Below are the code and all the weights of a small trained network. Each question names an input and a target symbol and asks about switching units off, where a switched-off unit gives its printed mean instead of its output.

import numpy as np


def w(rows, s, z=0):
    codes = np.array(rows[::2]) - 128.0
    scale = np.full(codes.shape[1], s)
    scale[-1] = z or s
    return codes * scale


def norm(h):
    return h / np.sqrt((h * h).mean(-1, keepdims=True) + 1e-5)


def f(y):
    return np.maximum(y, 0)


def softmax(a):
    e = np.exp(a - a.max(-1, keepdims=True))
    return e / e.sum(-1, keepdims=True)


def log_softmax(a):
    a = a - a.max(-1, keepdims=True)
    return a - np.log(np.exp(a).sum(-1, keepdims=True))


def net(x, mask):
    ids = ['ΔΘΣαγζπ'.index(c) for c in x.split()]
    T = len(ids)
    res = E[ids] + P[:T]
    q, k, v = (norm(res) @ M[0].T for M in (Q, K, V))
    z = softmax(np.where(np.tri(T) > 0, q @ k.T / 3**0.5, -1e9)) @ v
    res = res + np.where(mask[0], z, O[0][:, -1]) @ O[0][:, :-1]
    y = f(norm(res) @ A[0][:, :-1].T + A[0][:, -1])
    res = res + np.where(mask[1:25], y, B[0][:, -1]) @ B[0][:, :-1]
    return log_softmax(norm(res)[-1] @ U[:, :-1].T + U[:, -1])


Q, K, V, O, A, B = {}, {}, {}, {}, {}, {}
E = w([
[176,232,111,146],'Δ',
[43,155,230,160],'Θ',
[183,231,60,147],'Σ',
[201,184,75,140],'α',
[201,20,108,186],'γ',
[196,148,94,1],'ζ',
[190,243,198,162],'π',
],0.0072)
P = w([
[40,136,1,80],'0',
[153,176,107,109],'1',
[157,161,127,122],'2',
[166,151,137,139],'3',
[169,138,146,155],'4',
[172,132,153,171],'5',
[175,122,161,185],'6',
[179,120,162,197],'7',
[180,110,170,209],'8',
],0.0043)
Q[0] = w([
[12,129,146,111],'h0',
[146,78,118,154],'h0',
[94,2,177,115],'h0',
],0.0057)
K[0] = w([
[110,171,134,254],'h0',
[180,93,161,114],'h0',
[108,99,136,163],'h0',
],0.011)
V[0] = w([
[148,223,74,219],'h0',
[143,6,144,243],'h0',
[32,160,143,252],'h0',
],0.004)
O[0] = w([
[132,60,61,28,202],'h0',
[123,188,146,57,1],'h0',
[202,103,195,2,12],'h0',
],0.0054,0.0031)
A[0] = w([
[133,82,94,153,143],'n0',
[138,178,118,169,106],'n1',
[83,159,158,135,131],'n2',
[167,205,119,164,140],'n3',
[137,25,105,2,170],'n4',
[191,98,51,190,133],'n5',
[149,110,72,65,166],'n6',
[113,81,138,76,128],'n7',
[182,159,164,86,200],'n8',
[159,148,132,103,129],'n9',
[120,177,42,134,92],'n10',
[148,224,140,107,116],'n11',
[108,23,195,141,131],'n12',
[36,61,89,145,158],'n13',
[149,175,189,133,172],'n14',
[154,182,146,179,70],'n15',
[40,164,132,172,84],'n16',
[98,171,152,163,125],'n17',
[35,96,90,139,252],'n18',
[89,193,126,165,116],'n19',
[144,228,127,19,158],'n20',
[68,183,112,168,104],'n21',
[180,195,177,82,137],'n22',
[38,134,157,180,150],'n23',
],0.0091,0.0031)
B[0] = w([
[132,141,152,157,169],'n0',
[89,102,116,133,168],'n1',
[142,150,137,180,142],'n2',
[92,96,129,130,196],'n3',
[95,148,39,66,152],'n4',
[111,141,170,128,254],'n5',
[127,66,97,99,171],'n6',
[95,114,54,124,132],'n7',
[132,122,110,180,156],'n8',
[92,97,125,128,142],'n9',
[140,143,224,160,192],'n10',
[170,131,137,102,158],'n11',
[85,177,146,112,159],'n12',
[179,166,114,110,144],'n13',
[115,108,158,154,156],'n14',
[111,111,95,137,163],'n15',
[170,134,85,102,144],'n16',
[132,87,135,66,152],'n17',
[203,92,1,130,153],'n18',
[126,124,99,63,155],'n19',
[114,116,45,113,163],'n20',
[106,154,133,41,150],'n21',
[140,114,106,164,153],'n22',
[178,84,105,107,153],'n23',
],0.0075,0.0099)
U = w([
[147,95,25,96,248],'Δ',
[107,9,136,130,4],'Θ',
[178,130,164,164,33],'Σ',
[111,172,168,148,45],'α',
[108,218,119,109,73],'γ',
[176,152,148,69,91],'ζ',
[66,160,157,64,55],'π',
],0.012,0.0039)

Each question gives the input, a string of symbols that net reads in full, and the target symbol t.
The units are the heads (3 rows each of Q, K, V and O) and the neurons (one row each of A and B). Each row of codes is followed by its name. A weight is (code - 128) times the scale printed after its matrix; where a second scale follows, it is the last column's (O, A, B and U).
mask holds one flag per unit, heads first, then neurons. A switched-off unit (its flag False) gives its mean, the last column of its rows in O or B, instead of its output. The means were averaged over made-up inputs and are rounded, as every weight is.
A unit's drop is (log p(t) with every unit on - log p(t) with that unit switched off) / (log p(t) with every unit on - log p(t) with every unit switched off).
The circuit of an input: a set's keep is (log p(t) with only the set's units on - log p(t) with every unit switched off) / (log p(t) with every unit on - log p(t) with every unit switched off). Starting from the 12 units with the biggest drops (on a tie, the unit counted first), units are removed one at a time, each time the one whose removal leaves the highest keep (on an exact tie, the one counted first), for as long as the keep stays at least 0.8.
units of the circuit, in order: the units of the circuit, biggest drop first
k most important neurons: the k neurons with the biggest drops, biggest first
drop when u is switched off: that unit's drop, to one decimal
input α Θ α γ Σ Σ Σ π α, target Σ: most important neuron	(n20)
input α Σ γ α γ α Θ, target Δ: units of the circuit, in order	(n18; n16)
input Δ Σ π ζ γ γ γ Θ, target ζ: units of the circuit, in order	(h0; n3; n23; n16)
input Θ Θ γ γ ζ π Σ, target γ: units of the circuit, in order	(n21; h0; n10)
input γ ζ γ Σ, target γ: units of the circuit, in order	(n6; n21; h0)
input Δ α γ Θ Σ α α Δ, target Θ: units of the circuit, in order	(n3; h0; n18)
input Θ Θ Θ γ π, target Δ: 3 most important neurons	(n20; n10; n5)
input Σ Σ α Θ, target Δ: 2 most important neurons	(n18; n10)
input γ Θ Σ α γ γ ζ γ Δ, target π: 2 most important neurons	(n21; n18)
input Θ α Σ Δ Σ, target Θ: 2 most important neurons	(n10; n6)
input α ζ ζ, target Θ: drop when n3 is switched off	0.0
input Σ γ Θ Σ γ γ γ ζ π, target Θ: drop when n17 is switched off	0.2
input ζ Θ ζ, target Θ: drop when n20 is switched off	0.1
input γ α π Δ Θ γ Δ Δ π, target Θ: most important neuron	(n14)
